Each row has a name. Each question is about the rows just above it.

[124 101 115 122 165] : Gemi
[109 104 154  60 129] : tidif
[124 112  93 122 168] : fuf
[144 112 102 105 154] : ludi
[177  89 107  70 135] : doro
[155 108 113  96 136] : zos
[163 101 115  88 131] : fuz
[154 109 104  96 149] : soke
The next entry after [144 112]: -> [102]
Give the next entry after [144 112 102]. -> [105]
Give the next entry after [154 109 104]. -> [96]
The next entry after [124 101 115]: -> [122]
Whose row is [163 101 115  88 131]? -> fuz

[110 112 155  47 106 127 112] : posu
[115 148 158 174 168 133 181] : Gabo
[132 198  78 211 151 128 147] : Sur
[131  88  86 106  89 123  73] : tipug
[ 88 131 198  78 148 133 171] : sakuf
[164 117  62 144  93 123  70] : nenat
What is the next entry after [ 88 131]? -> [198]
What is the next entry after [131 198  78]? -> [148]
Give the next entry after [117  62 144]. -> [93]
Give the next entry after [132 198  78]. -> [211]

[142 105 108 137 117 124  94 182 135 115 121 115 139 169  92 115 112 136
 115 108 132 152 128 117 140 115 130 187 153 118 133 117 120 109 154 125
  67 147 131] : vuf
[128 107 120 129 137 155 139 121 149 141 136 113 115 132  94 148 128 160
 125 122 112 152 158 186 122 122 148 112 154 174 126 117 109 120 112 141
 121 107 108] : ved
[142 105 108 137 117 124  94 182 135 115 121 115 139 169  92 115 112 136
 115 108 132 152 128 117 140 115 130 187 153 118 138 107 122 165 174 131
 129 144 120] : redid
Give the next entry after [117 109 120]. -> [112]
The next entry after [148 128 160 125 122]: -> [112]
[142 105 108 137 117 124  94 182 135 115 121 115 139 169  92 115 112 136
 115 108 132 152 128 117 140 115 130 187 153 118 133 117 120 109 154 125
  67 147 131] is in which row? -> vuf

[129 134 121 138 125 123 126 126 133 118 121 144 125 158 131 148 101 134
 118  93 132 128 139 116 120 137 131  87 121 133 135 123 105 126 117 156]  Pidu
[129 134 121 138 125 123 126 126 133 118 121 144 125 158 131 148 101 134
 118  93 132 128 139 116 120 137 131  87 121 133 135 123 105 126  98 114]  gakop
[117 128  94 129 126 127 129 128 126 123 136 149 171 152 131 123 148 126
 132 139 114 122 142 160 141 114 142 129 129 108 125 131 127 131 135 106]  tinok
[130 135 131 131 125 131 125 132 127 124 132 143 147 119 144 132 153 138
 122 140 117 122 129 116 135 132 128 126 128 142 125 134 134 127 118 137]  zube
[118  96  66 127 132 136 125 124 120 117 127 135 206 158 148 134 131 101
 135 129 108 135 139 113  98 133 140 131 142 126 114 130 130 125 130 123]  Mav
[133 121  66 127 132 136 125 124 120 117 127 135 206 133 114 145  83 124
 135 129 108 135 139 113  98 133 140 131 142 126 114 130 130 125 130 123]  vokob
Which row holds [129 134 121 138 125 123 126 126 133 118 121 144 125 158 131 148 101 134
 118  93 132 128 139 116 120 137 131  87 121 133 135 123 105 126 117 156]? -> Pidu
Whose row is [129 134 121 138 125 123 126 126 133 118 121 144 125 158 131 148 101 134
 118  93 132 128 139 116 120 137 131  87 121 133 135 123 105 126  98 114]? -> gakop
[118  96  66 127 132 136 125 124 120 117 127 135 206 158 148 134 131 101
 135 129 108 135 139 113  98 133 140 131 142 126 114 130 130 125 130 123] is in which row? -> Mav

[137 160  66 190] -> Bek
[194 164 138 124] -> Ledit
[169  88 198 171] -> Kegab
[171 169  89 171] -> Rase
Give the next entry after [171 169]. -> [89]
What is the next entry after [169  89]? -> [171]
Give the next entry after [137 160]. -> [66]

[124 106 119  74 152 138  97 100 132 117 108 138 125 103 150 119 114 115
 101 145 115 124 118 143 155 181 152 149 140  97] = Gifa
[125 115 127  78 139 132 108  99 132 127 100 138 117 104 157 120 119 114
 106 135 118 140 126 140 147 148 120 171 141 101] = pizi
[134 112 128 110 131 124 107 105 116 133 115 134 121 120 116 125 124 127
 108 140 113 143 112 134 142 139 136 144 131 132] = Sanu
[138 114 123  64 154 140  86  87 133 122 106 141 119 103 145 121 114 109
  99 144  98 143 136 155 152 151 123 174 134 104] = lomum
[115 114  97 140 107 152 120 143 155 149 124 150 114 108 142 118 118 123
 118 136 111 132 124 149 153 151 118 157 135 105] = lufu
[138 128 115  94 139 133 102 116 113 127 118 144 113 125 133 127 118 122
 114 136 107 143 122 143 144 140 125 162 123 112] = Tol
[136 111 118  73 137 129  90  89 119 125  98 141 112 110 145 121 115 114
  97 140 107 152 118 143 155 149 124 181 137 106] = boban
[142 123 119 101 140 133  97 104 127 120 122 132 125 125 125 126 120 118
 116 135 108 137 135 144 141 133 127 147 126 125] = Kad
[129 120 115  62 148 134  89  89 127 120  96 149 110 107 156 117 113 113
 111 134 107 139 129 152 159 152 112 179 137  94] = pagu
[137 122 135  84 148 140 108 107 130 136 115 140 118 106 137 126 121 116
 106 141 102 135 126 149 140 143 132 162 128 114] = Vupa
[127 110 125 120 138 132 120 130 115 131 130 134 128 120 117 128 123 132
 109 147 122 149 121 127 132 146 134 132 128 125] = rizom
Give the next entry after [152 118 143 155 149 124 181]. -> [137]
Give the next entry after [115 114  97 140 107 152 118 143 155 149 124]. -> [181]
The next entry after [152 159 152]: -> [112]
The next entry after [144 141 133 127]: -> [147]

[ 95  64 194 125]  notu
[ 64 195 194  58]  Ruzod
[ 95  64 194 129]  liram
[ 95  64 194  58]  gab
The next entry after [195 194]: -> [58]
[ 95  64 194 129] is in which row? -> liram
Which row holds [ 95  64 194  58]? -> gab
Whose row is [ 95  64 194 125]? -> notu

[130 128 128 130 175 129 129 129 112 128 128 128 127  84 126 125 128 126
 127 130 129 128] -> sola
[130 128 128 130 175 129 129 129 112 128 128 128 127  84  98 165 138 154
 149 156 150 152] -> Ligi
[127 126 128 128 162 126 126 129 121 128 128 127 133 126 129 128 129 127
 128 128 129 124] -> zisal
What is the next entry after [162 126 126 129 121 128 128]? -> [127]
Give the next entry after [129 129 112 128 128 128 127  84 126 125 128]. -> [126]
Which row holds [130 128 128 130 175 129 129 129 112 128 128 128 127  84  98 165 138 154
 149 156 150 152]? -> Ligi
What is the next entry after [128 127 133]? -> [126]

[155 152 116 143 103  95 111 131 103] = vosop
[ 75  80 178 180 180  73 178 176  78] = bedu
[ 75  77 185 180 179  79 182 172  77] = Vame
[101  95 180 178 176  76 176 177  76] = bof
The next entry after [178 180 180]: -> [73]
The next entry after [103  95]: -> [111]
What is the next entry after [116 143]? -> [103]
Give the next entry after [180 180  73 178 176]. -> [78]
The next entry after [180 178 176]: -> [76]
The next entry after [101  95 180]: -> [178]

[139  93 136 147 116 112 138  96]  tep
[157 152 157 120 154 105 142 145]  Biv
[ 76  74 128 105  98 121 127 143]  rer
[148 112 132 125 109 125 124 143]  lat
[125 152  64  99  95 120 128  87]  Fino
[141 102 104 118 136 127 114 160]  bes
[127  83 166 113 119 124 126 169]  falo
[146  62 130  95 144  86 185 106]  tun
[127 166  83 126  77  74 128 114]  lezed
Give the next entry after [157 152 157 120]. -> [154]
What is the next entry after [127 166  83]? -> [126]
What is the next entry after [ 77  74 128]? -> [114]

[182  87 100  66 141 106  78 172 132 123] : sedu
[182  86 100 100  64 141  83  97 142 118] : Pala
[182 182  87 100  64 141 106  78 172  91] : Sek
What is the next entry after [182  87 100  64 141 106  78 172]? -> [91]
The next entry after [ 86 100]: -> [100]
The next entry after [ 87 100  64 141 106  78 172]: -> [91]
Which row holds [182 182  87 100  64 141 106  78 172  91]? -> Sek
The next entry after [182  86 100 100  64]: -> [141]

[129 124 136 130 132 120] -> Safo
[119 165 186 112  88 203] -> Lalan
[129 125 130 129 132 121] -> pigo
[127 186 165 126 122 138] -> vatug
[133 107 128 138 151  85] -> butu
[131 117 111 133 140 105] -> rimoz
[137  93 132 143 165  58] -> Barem
[136  94  91 143 165  59] -> Vufe
[131 115 136 134 142 102] -> mot
[138  88 186 112 165  44] -> Mas
[137  91 182 144 168  53] -> lorut
The next entry after [165 186]: -> [112]
The next entry after [165 186 112  88]: -> [203]
The next entry after [129 124 136 130]: -> [132]
Give the next entry after [117 111 133 140]. -> [105]

[ 99  95 152 108] -> dip
[ 96 108 131 124] -> rud
[130  46 211  54] -> lanut
[ 99  95 127 129] -> Tolu
Whose row is [ 99  95 152 108]? -> dip
The next entry after [130  46]: -> [211]

[139 130 115 136 124 155 119 132 119 137 148  88 140 118 125 142 140 121
 125 133 111 136 122 105] -> Relud
[150 140 140 133 128 104 126 143 135 123 118 134 114 136 146  95 117 146
 138 116 165 111 140 126] -> guvi
[136 138 113 118 128 132 131 152 117 142 158 112 126 126 121 135 141 130
 124 114 149 121 100 103] -> durub
[104 126 134  98 142 142 121  99 110 129 144 114 107 118 181 159 122 113
 124 134 120 117 106 118] -> kes
[104 126 123  98 142 142 121  99 110 129 144 114 107 118  65 159 122 113
 124 134 120 117 106 118] -> Rokul
[139 130 115 136 124 155 119 132 119 137 148  88 137 113 106 144 147 112
 120  88 130 134 101 135] -> zeli
[101 120 124 137 116 156 130 117 123 128 113 129 142 101 115 120 119 103
 113 133  97 134 149 127] -> leg
[125 127 116 133 120 159 114 121 130 138 146  88 138 114 122 142 131 114
 135 136 106 137 125 105] -> Kuro
[140 148  88 140 116 156 130 117 123 128 113 129 113 120 115 142 103 101
 119 111 168 118 124 111] -> Fugip
[112 126 127 116 139 131 115  90 123 127 138 100 123 126  86 149 127 126
 130 135 106 129 121 113] -> konuv
[158 124 111 125 148 123 129 149 127 123 142 110 129 139 159 133 150 146
 140  98 156 126 119 136] -> Gaku
The next entry after [137 148  88 140]: -> [118]
The row with [158 124 111 125 148 123 129 149 127 123 142 110 129 139 159 133 150 146
 140  98 156 126 119 136] is -> Gaku
Give the next entry after [142 101 115 120 119 103 113]. -> [133]
Give the next entry after [155 119 132 119 137 148  88 140 118]. -> [125]

[177 148 160 123 156 114 144  78 127 117  64 115 137 147 166 144 114  69
 127 159 136 143  96 131] : Rago
[176 157 134 146 157 114 142 103 114 121  66 140 138 143 166 148 134  69
 127 189 120 144  92 134] : ris
[104 144 101 174 148 134 137 189 113 134 159 158 132 117 166 135 162 196
  86 142 109 110 122 127] : Diden
[115 142 103  80 114 123 122  68 143 120 103  93 127 139 166 122  91  68
 177 105 153 140 129 130] : rubil
[116 153 138 184 182 133 158 179 120 127 140 142 134 125 166 145 158 194
  95 130 113 104 109 122] : Fir
The row with [177 148 160 123 156 114 144  78 127 117  64 115 137 147 166 144 114  69
 127 159 136 143  96 131] is -> Rago
Give the next entry after [114 142 103]. -> [114]
Give the next entry after [ 91  68 177 105]. -> [153]

[136 102  95  70 138 182 155 199 164  68  94 117  58 171 135 139  91 145
  98 146 155 180 176 132  83  66 163 111 158 126 154 133  58 148  68  67
 196 154] : kazop
[130 100  89  67 146 184 165 202 168  67  96 115  55 174 137 136  90 144
 100 155 165 182 183 131  80  58 165 112 154 131 158 135  55 145  62  66
 204 162] : ruki
[136 109 100  79 142 178 158 194 162  76 102 120  68 169 136 136  96 145
 102 148 153 174 176 136  90  73 165 113 156 127 154 134  67 146  76  77
 192 154] : tel
[ 87 124 100 141 183 116 176 110 141 153 160 110 141 145 136  96 148 169
 102 136 188 128 161 119 143 107 121 147  99 175 150 136 141 105 113 154
 141 167] : loluf
[128 142 141 151 128 111 122 105 116 152 144 134 157 115  90 155 136 144
 100 137 120 110 115 131 147 152 120 136 120 132 121 129 155 123 152 153
 106 121] : Guvam
What is the next entry after [137 136  90 144 100 155]? -> [165]
Give the next entry after [ 58 165]. -> [112]
What is the next entry after [169 136 136  96 145 102 148]? -> [153]

[115 138 157  94 150 114 121  91]  neb
[137 157  94 121 114 150 121 129]  Ratal
[115 138 157  94 121 114 150  91]  sofel
What is the next entry after [ 94 150 114 121]? -> [91]
Give the next entry after [150 114 121]. -> [91]
The next entry after [114 150 121]: -> [129]
The next entry after [138 157  94 121 114 150]: -> [91]
Which row holds [115 138 157  94 121 114 150  91]? -> sofel
What is the next entry after [115 138 157  94 150 114]? -> [121]

[177 179  91 118  81 149  87  91] : Kotar
[190 168  90 118  81 126  92 113] : gefiv
[190 168  90 118  81 126  93 116] : nufof
[170 168  90 118  81 126  93 116] : bipat
Give the next entry after [ 81 149  87]. -> [91]
Which row holds [190 168  90 118  81 126  92 113]? -> gefiv

[ 89 130 141 110 148] = muzup
[124 124 123  92 126] = Zike
[120 159 124 134 175] = duvov
[ 62 117 136  55 101] = lilen
[ 62 117 120 153  82] = kip
[108 131 120 196 103] = gom
[130  94 124 151 205] = sot
[ 89 130  92 123 148] = fak
[200 104 143 189  83] = keki
[167 135 124 184 154] = tepal
[119 136 126 138 141] = Lov
[133 137 121  85  74] = lazat
Give the next entry after [123  92]. -> [126]
What is the next entry after [130  92]? -> [123]
The next entry after [130 141]: -> [110]
What is the next entry after [ 94 124]? -> [151]
What is the next entry after [117 136  55]? -> [101]
Give the next entry after [ 92 123]. -> [148]

[151  68  54  96 126 128 127] : gube
[ 54  68  96 151  86  78 147] : leta
[ 88  78 129 127 126 128 127] : gari
Give the next entry after [151  68  54  96 126]. -> [128]
Give the next entry after [ 68  96 151]. -> [86]
The next entry after [ 96 126 128]: -> [127]
[151  68  54  96 126 128 127] is in which row? -> gube
What is the next entry after [ 54  68  96 151]? -> [86]
The next entry after [86 78]: -> [147]
What is the next entry after [129 127 126 128]? -> [127]

[167 128 128 128 167 167 167 118 129 122 130 147 115 122 149  99 117 138
 138 171 106 142 122 163] = rudon
[167 128 128 128 128 128 128 113 137 154 121 126 114 142 116 127 131 125
 122 123 160 173 153 116] = pedu
[128 167 128 167 167 128 113 128  80 164  50 124 163 145 189 114 125 124
 103 190  98 108  71 171] = pofa
Give the next entry after [116 127]. -> [131]
What is the next entry after [128 128 113]? -> [137]

